Here is a tiny trained network, its code and every weight. The questions are about switching its units off for an input and a target symbol, where a switched-off unit gives its printed mean instead of its output.

import numpy as np


def w(rows, s, z=0):
    codes = np.array(rows[::2]) - 128.0
    scale = np.full(codes.shape[1], s)
    scale[-1] = z or s
    return codes * scale


def softmax(a):
    e = np.exp(a - a.max(-1, keepdims=True))
    return e / e.sum(-1, keepdims=True)


def log_softmax(a):
    a = a - a.max(-1, keepdims=True)
    return a - np.log(np.exp(a).sum(-1, keepdims=True))


def net(x, mask):
    ids = ['αβεθλξπ'.index(c) for c in x.split()]
    T = len(ids)
    res = E[ids] + P[:T]
    u = 0
    for l in range(3):
        r = res
        for j in range(2):
            rows = slice(4 * j, 4 * j + 4)
            q, k, v = (r @ M[l][rows].T for M in (Q, K, V))
            z = softmax(np.where(np.tri(T) > 0, q @ k.T / 4**0.5, -1e9)) @ v
            o = O[l][rows]
            res = res + np.where(mask[u + j], z, o[:, -1]) @ o[:, :-1]
        u += 2
    return log_softmax(res[-1] @ U[:, :-1].T + U[:, -1])


Q, K, V, O = {}, {}, {}, {}
E = w([
[131,97,152,71,138,191,68,128,110,146,112,216],'α',
[145,103,191,49,179,133,139,122,247,65,179,111],'β',
[164,15,179,160,179,155,101,142,151,22,198,131],'ε',
[55,111,187,93,120,109,198,254,117,58,48,133],'θ',
[161,58,128,73,45,92,132,82,189,109,107,107],'λ',
[181,148,170,199,155,94,70,147,85,120,49,79],'ξ',
[159,77,102,42,165,95,98,140,64,131,162,114],'π',
],0.014)
P = w([
[144,179,114,133,93,115,122,118,117,121,157,153],'0',
[163,40,111,116,188,183,172,162,145,155,74,46],'1',
[130,142,99,136,96,51,77,176,140,128,168,174],'2',
[150,71,122,96,174,217,151,166,151,176,54,85],'3',
[129,170,161,93,94,110,104,90,86,79,139,144],'4',
[148,117,104,79,187,93,164,239,104,255,186,55],'5',
[57,131,126,126,143,64,55,98,87,115,145,163],'6',
[142,97,157,65,150,220,178,149,119,184,58,84],'7',
],0.015)
Q[0] = w([
[172,78,200,1,101,97,46,150,150,118,168,163],'L0H1',
[105,130,183,157,171,103,184,194,117,196,93,97],'L0H1',
[145,202,108,182,104,175,222,178,96,157,142,92],'L0H1',
[142,95,141,130,153,188,156,98,119,102,34,104],'L0H1',
[73,111,136,147,114,142,93,112,112,126,147,164],'L0H2',
[169,87,170,51,137,201,112,71,108,55,9,85],'L0H2',
[105,50,151,100,137,30,61,125,110,105,162,152],'L0H2',
[222,100,195,81,87,114,105,219,102,187,173,135],'L0H2',
],0.011)
K[0] = w([
[109,172,119,71,91,61,88,105,112,88,149,190],'L0H1',
[142,178,102,135,75,141,135,180,105,199,87,120],'L0H1',
[184,120,122,115,126,143,159,206,161,155,99,120],'L0H1',
[146,163,189,100,101,173,154,102,83,123,109,83],'L0H1',
[85,61,135,155,175,143,122,90,139,149,90,140],'L0H2',
[105,195,233,70,100,152,178,3,33,62,144,105],'L0H2',
[50,125,114,154,142,81,100,100,124,113,144,134],'L0H2',
[143,145,107,91,99,97,59,160,122,64,138,152],'L0H2',
],0.014)
V[0] = w([
[101,135,138,163,115,95,201,110,106,77,169,203],'L0H1',
[197,141,165,205,146,117,92,111,114,105,137,143],'L0H1',
[149,68,156,185,93,148,122,143,72,138,152,144],'L0H1',
[126,199,71,154,72,95,97,113,105,99,99,149],'L0H1',
[109,38,150,189,27,204,153,37,124,127,133,168],'L0H2',
[76,65,42,3,102,109,195,161,30,162,178,139],'L0H2',
[167,67,108,139,99,46,198,126,135,81,143,38],'L0H2',
[188,80,78,147,163,93,72,139,20,154,193,87],'L0H2',
],0.0075)
O[0] = w([
[137,155,146,181,136,144,89,155,118,122,95,99,125],'L0H1',
[95,143,109,92,112,151,152,204,144,103,115,140,152],'L0H1',
[80,96,161,92,112,121,130,154,87,134,165,104,150],'L0H1',
[119,121,133,176,108,50,188,142,91,118,67,98,158],'L0H1',
[101,86,131,160,62,101,174,184,133,205,142,217,81],'L0H2',
[156,163,88,107,167,122,186,139,153,67,84,172,176],'L0H2',
[2,152,62,120,113,189,131,79,96,132,127,130,4],'L0H2',
[171,95,118,92,55,155,183,120,42,68,145,112,148],'L0H2',
],0.0087,0.0036)
Q[1] = w([
[137,173,169,67,107,66,31,135,80,65,107,137],'L1H1',
[128,104,111,158,63,165,143,160,152,131,169,179],'L1H1',
[110,152,123,193,170,197,200,117,102,217,190,145],'L1H1',
[100,152,58,169,106,121,183,130,103,171,173,152],'L1H1',
[149,207,86,180,103,17,109,131,76,142,209,159],'L1H2',
[124,82,163,52,168,124,158,164,149,102,98,149],'L1H2',
[125,62,161,172,77,179,84,66,182,116,12,154],'L1H2',
[164,90,122,119,106,123,156,119,86,94,78,156],'L1H2',
],0.011)
K[1] = w([
[123,111,156,190,89,63,102,111,63,57,167,170],'L1H1',
[59,67,145,137,123,173,152,143,101,164,101,116],'L1H1',
[155,71,108,129,187,228,129,124,178,138,153,98],'L1H1',
[124,28,76,133,148,131,117,162,127,145,93,96],'L1H1',
[171,52,17,129,178,128,97,185,146,173,94,122],'L1H2',
[139,168,155,122,84,95,120,112,135,96,135,213],'L1H2',
[123,157,253,117,134,203,213,42,118,181,110,136],'L1H2',
[154,126,133,86,102,161,162,130,64,150,87,160],'L1H2',
],0.011)
V[1] = w([
[95,172,120,143,108,112,83,106,110,132,147,172],'L1H1',
[137,1,131,91,174,197,173,140,116,167,23,78],'L1H1',
[159,173,117,146,100,188,127,118,122,111,102,155],'L1H1',
[150,95,79,74,118,176,121,175,181,179,45,61],'L1H1',
[202,159,84,243,112,95,83,61,90,137,155,136],'L1H2',
[113,237,189,129,68,118,165,92,90,148,91,150],'L1H2',
[128,74,153,249,94,192,66,168,80,88,86,92],'L1H2',
[168,97,100,91,116,171,89,119,113,148,148,106],'L1H2',
],0.0045)
O[1] = w([
[134,148,121,116,81,124,108,138,104,140,134,110,91],'L1H1',
[106,137,108,147,254,48,164,135,177,89,130,122,29],'L1H1',
[148,120,112,131,125,89,149,138,150,125,169,90,124],'L1H1',
[97,128,177,172,212,88,196,90,109,131,144,151,55],'L1H1',
[134,110,103,153,57,187,151,194,130,121,147,135,4],'L1H2',
[149,161,27,118,112,82,73,234,116,118,198,92,68],'L1H2',
[89,68,121,57,120,68,54,101,155,85,80,105,50],'L1H2',
[125,118,209,136,129,127,197,71,88,136,119,119,152],'L1H2',
],0.0061,0.0015)
Q[2] = w([
[143,182,41,254,141,111,115,144,116,155,115,106],'L2H1',
[175,81,103,81,162,209,100,103,157,151,175,99],'L2H1',
[89,102,72,164,92,137,198,187,127,200,115,118],'L2H1',
[146,65,111,73,97,75,104,152,147,115,122,147],'L2H1',
[68,183,106,200,187,215,154,161,172,174,146,73],'L2H2',
[165,78,194,79,138,155,160,177,112,113,115,129],'L2H2',
[157,121,70,200,73,209,181,94,161,234,214,135],'L2H2',
[113,93,114,181,101,129,179,183,105,194,123,65],'L2H2',
],0.0094)
K[2] = w([
[132,146,75,146,162,122,119,151,142,163,77,18],'L2H1',
[221,133,92,125,141,185,109,89,174,145,226,151],'L2H1',
[86,80,68,163,102,162,218,170,117,202,150,134],'L2H1',
[169,70,135,59,103,124,107,136,122,124,99,171],'L2H1',
[93,175,135,127,177,208,170,211,148,183,131,62],'L2H2',
[167,158,182,108,122,150,86,173,45,128,197,174],'L2H2',
[197,52,61,87,140,166,168,125,180,255,95,70],'L2H2',
[126,108,109,168,165,154,146,171,63,169,80,127],'L2H2',
],0.01)
V[2] = w([
[201,36,119,96,138,175,130,54,132,179,184,101],'L2H1',
[157,176,71,148,75,124,59,130,160,66,169,146],'L2H1',
[94,55,168,94,215,135,192,129,121,148,125,142],'L2H1',
[144,161,125,140,100,71,45,93,71,151,151,66],'L2H1',
[134,1,123,84,220,172,162,173,136,185,71,57],'L2H2',
[122,78,46,98,58,63,146,143,124,200,109,89],'L2H2',
[147,152,175,199,185,94,129,139,125,59,187,120],'L2H2',
[99,158,155,222,89,90,148,135,106,58,128,178],'L2H2',
],0.0058)
O[2] = w([
[148,106,96,117,183,113,28,39,163,117,126,122,131],'L2H1',
[138,71,123,170,89,142,149,70,84,186,104,167,232],'L2H1',
[155,109,62,119,26,185,107,181,213,123,107,135,82],'L2H1',
[211,120,137,242,128,217,222,135,129,207,146,77,132],'L2H1',
[165,176,200,211,27,138,148,173,24,102,111,62,67],'L2H2',
[80,136,253,56,215,164,116,78,58,109,111,179,3],'L2H2',
[109,240,113,75,97,193,63,162,121,152,151,201,177],'L2H2',
[151,66,98,132,127,192,153,128,179,198,199,140,155],'L2H2',
],0.0052,0.0031)
U = w([
[253,122,202,99,163,66,130,210,158,144,142,162,36],'α',
[130,204,34,136,212,155,55,95,213,144,166,70,180],'β',
[64,95,130,51,80,201,74,173,126,96,222,52,20],'ε',
[146,199,191,216,169,168,138,118,83,138,117,24,178],'θ',
[54,215,82,168,150,103,183,233,142,71,105,95,253],'λ',
[33,98,115,145,214,100,208,60,145,174,137,142,203],'ξ',
[178,185,72,87,182,197,206,97,100,33,127,107,22],'π',
],0.0044,0.003)

Each question gives the input, a string of symbols that net reads in full, and the target symbol t.
The units are the heads (4 rows each of Q, K, V and O). Each row of codes is followed by its name. A weight is (code - 128) times the scale printed after its matrix; where a second scale follows, it is the last column's (O and U).
mask holds one flag per head, layer by layer. A switched-off head (its flag False) gives its mean, the last column of its rows in O, instead of its output. The means were averaged over made-up inputs and are rounded, as every weight is.
A unit's drop is (log p(t) with every unit on - log p(t) with that unit switched off) / (log p(t) with every unit on - log p(t) with every unit switched off).
The circuit of an input: a set's keep is (log p(t) with only the set's units on - log p(t) with every unit switched off) / (log p(t) with every unit on - log p(t) with every unit switched off). Starting from all 6 units, units are removed one at a time, each time the one whose removal leaves the highest keep (on an exact tie, the one counted first), for as long as the keep stays at least 0.8.
circuit, biggest first: the units of the circuit, biggest drop first
most important unit: the unit with the biggest drop
heads that matter: for each layer, one digit per head in row order, 1 if its drop is at least 0.15 and else 0, layers parted by /
drop when u is switched off: that unit's drop, to one decimal
input λ λ ξ λ α β, target ε: heads that matter => 01 / 00 / 00
input ξ α α β β α ξ π, target θ: circuit, biggest first => L0H2; L2H2; L1H2
input ε ξ λ α, target ξ: circuit, biggest first => L0H2; L1H1
input ξ π ε λ α α β, target β: circuit, biggest first => L0H1; L0H2
input α α π θ, target α: heads that matter => 01 / 00 / 00
input β ε β α ε π, target θ: most important unit => L2H2
input α λ ξ α ε λ, target ε: heads that matter => 01 / 00 / 00
input ξ α θ α α θ λ ε, target α: heads that matter => 01 / 00 / 00
input ξ π β θ θ α, target θ: circuit, biggest first => L2H2; L0H2
input λ β β α β λ, target θ: heads that matter => 01 / 00 / 01
input π α θ π λ, target ξ: circuit, biggest first => L0H2; L2H2
input α π θ α π θ, target β: circuit, biggest first => L0H2; L0H1
input λ ξ λ α θ π, target λ: circuit, biggest first => L0H2; L1H1; L2H1; L2H2
input λ π λ α, target λ: circuit, biggest first => L0H2; L1H1; L2H1; L2H2
input θ π π ξ ξ π α θ, target ε: circuit, biggest first => L0H2; L1H2
input λ α ξ θ θ β, target ε: circuit, biggest first => L0H2
input α λ θ θ β, target β: circuit, biggest first => L0H2; L0H1
input β π λ ξ θ α, target λ: circuit, biggest first => L0H2; L2H1; L1H1; L2H2
input λ ξ θ θ π α, target β: circuit, biggest first => L0H2; L1H2
input λ λ λ α β λ, target λ: circuit, biggest first => L0H2; L1H1; L2H1; L2H2
input λ α λ π β α λ θ, target θ: heads that matter => 11 / 00 / 01
input π λ ε θ θ α, target ξ: heads that matter => 01 / 11 / 00
input α λ θ α α ξ, target β: heads that matter => 11 / 00 / 00
input ξ ξ β π α π λ λ, target α: heads that matter => 01 / 00 / 00
input λ ξ α π ξ ξ λ π, target ε: heads that matter => 01 / 01 / 00
input θ π λ ε, target β: heads that matter => 01 / 00 / 00
input ε ε α β λ α ε π, target λ: drop when L2H1 is switched off => 0.3
